Below is a small trained network, with its code and all its weights. Each question gives an input and a class and asks what happens when units are switched off, that is, made to give their printed mean instead of their output.

import numpy as np


def w(rows, s, z=0):
    codes = np.array(rows[::2]) - 128.0
    scale = np.full(codes.shape[1], s)
    scale[-1] = z or s
    return codes * scale


def f(y):
    return y / 2 * (1 + np.tanh(0.7978845608 * (y + 0.044715 * y**3)))


def log_softmax(a):
    a = a - a.max(-1, keepdims=True)
    return a - np.log(np.exp(a).sum(-1, keepdims=True))


def net(x, mask):
    res = np.array(x, float).reshape(1, 5) / 4 @ E
    y = f(res @ A[0][:, :-1].T + A[0][:, -1])
    res = res + np.where(mask, y, B[0][:, -1]) @ B[0][:, :-1]
    return log_softmax(res[-1] @ U[:, :-1].T + U[:, -1])


A, B = {}, {}
E = w([
[151,71,119,90,61],'x0',
[86,102,110,156,228],'x1',
[255,156,179,125,78],'x2',
[163,92,149,241,36],'x3',
[115,96,204,194,125],'x4',
],0.0095)
A[0] = w([
[100,97,6,175,62,104],'N0',
[171,41,76,169,146,153],'N1',
[119,194,201,167,145,125],'N2',
[230,135,174,164,90,61],'N3',
[84,181,130,157,93,44],'N4',
[144,138,114,172,149,1],'N5',
[171,232,49,83,175,149],'N6',
[105,118,88,38,121,233],'N7',
[126,164,118,226,194,63],'N8',
],0.02,0.005)
B[0] = w([
[135,104,234,177,83,190],'N0',
[94,144,86,77,174,166],'N1',
[66,92,135,90,164,166],'N2',
[198,166,63,191,81,224],'N3',
[203,118,117,132,89,137],'N4',
[102,106,119,126,174,133],'N5',
[174,166,3,135,130,250],'N6',
[102,160,63,69,218,239],'N7',
[57,109,186,45,160,192],'N8',
],0.017,0.018)
U = w([
[30,23,174,175,99,122],'0',
[193,146,58,254,37,4],'1',
[94,137,14,123,145,191],'2',
],0.0072,0.0037)

Each question gives the input, the list of numbers given to net, and the class t.
The units are the neurons (one row each of A and B). Each row of codes is followed by its name. A weight is (code - 128) times the scale printed after its matrix; where a second scale follows, it is the last column's (A, B and U).
mask holds one flag per neuron, in row order. A switched-off neuron (its flag False) gives its mean, the last column of its row in B, instead of its output. The means were averaged over made-up inputs and are rounded, as every weight is.
A unit's drop is (log p(t) with every unit on - log p(t) with that unit switched off) / (log p(t) with every unit on - log p(t) with every unit switched off).
The circuit of an input: a set's keep is (log p(t) with only the set's units on - log p(t) with every unit switched off) / (log p(t) with every unit on - log p(t) with every unit switched off). Starting from all 9 units, units are removed one at a time, each time the one whose removal leaves the highest keep (on an exact tie, the one counted first), for as long as the keep stays at least 0.8.
units of the circuit, in order: the units of the circuit, biggest drop first
k most important neurons: the k neurons with the biggest drops, biggest first
drop when u is switched off: that unit's drop, to one decimal
input [-7,4,0,-1,1], class 0: 3 most important neurons => (N7; N8; N3)
input [6,-2,-8,2,-3], class 0: units of the circuit, in order => (N0)
input [3,3,5,-6,6], class 0: 4 most important neurons => (N6; N7; N3; N1)
input [5,5,-1,7,-1], class 0: 2 most important neurons => (N6; N0)
input [-3,5,8,-1,-1], class 1: 2 most important neurons => (N7; N3)
input [8,4,4,-2,6], class 1: 2 most important neurons => (N7; N8)
input [7,-7,5,-4,-1], class 1: 2 most important neurons => (N3; N8)
input [1,5,1,-5,5], class 0: 3 most important neurons => (N6; N7; N3)
input [3,-8,-3,8,-3], class 1: drop when N5 is switched off => 0.0
input [-4,-4,-8,0,6], class 0: drop when N6 is switched off => 0.1
input [3,4,2,5,-2], class 1: drop when N7 is switched off => 0.2
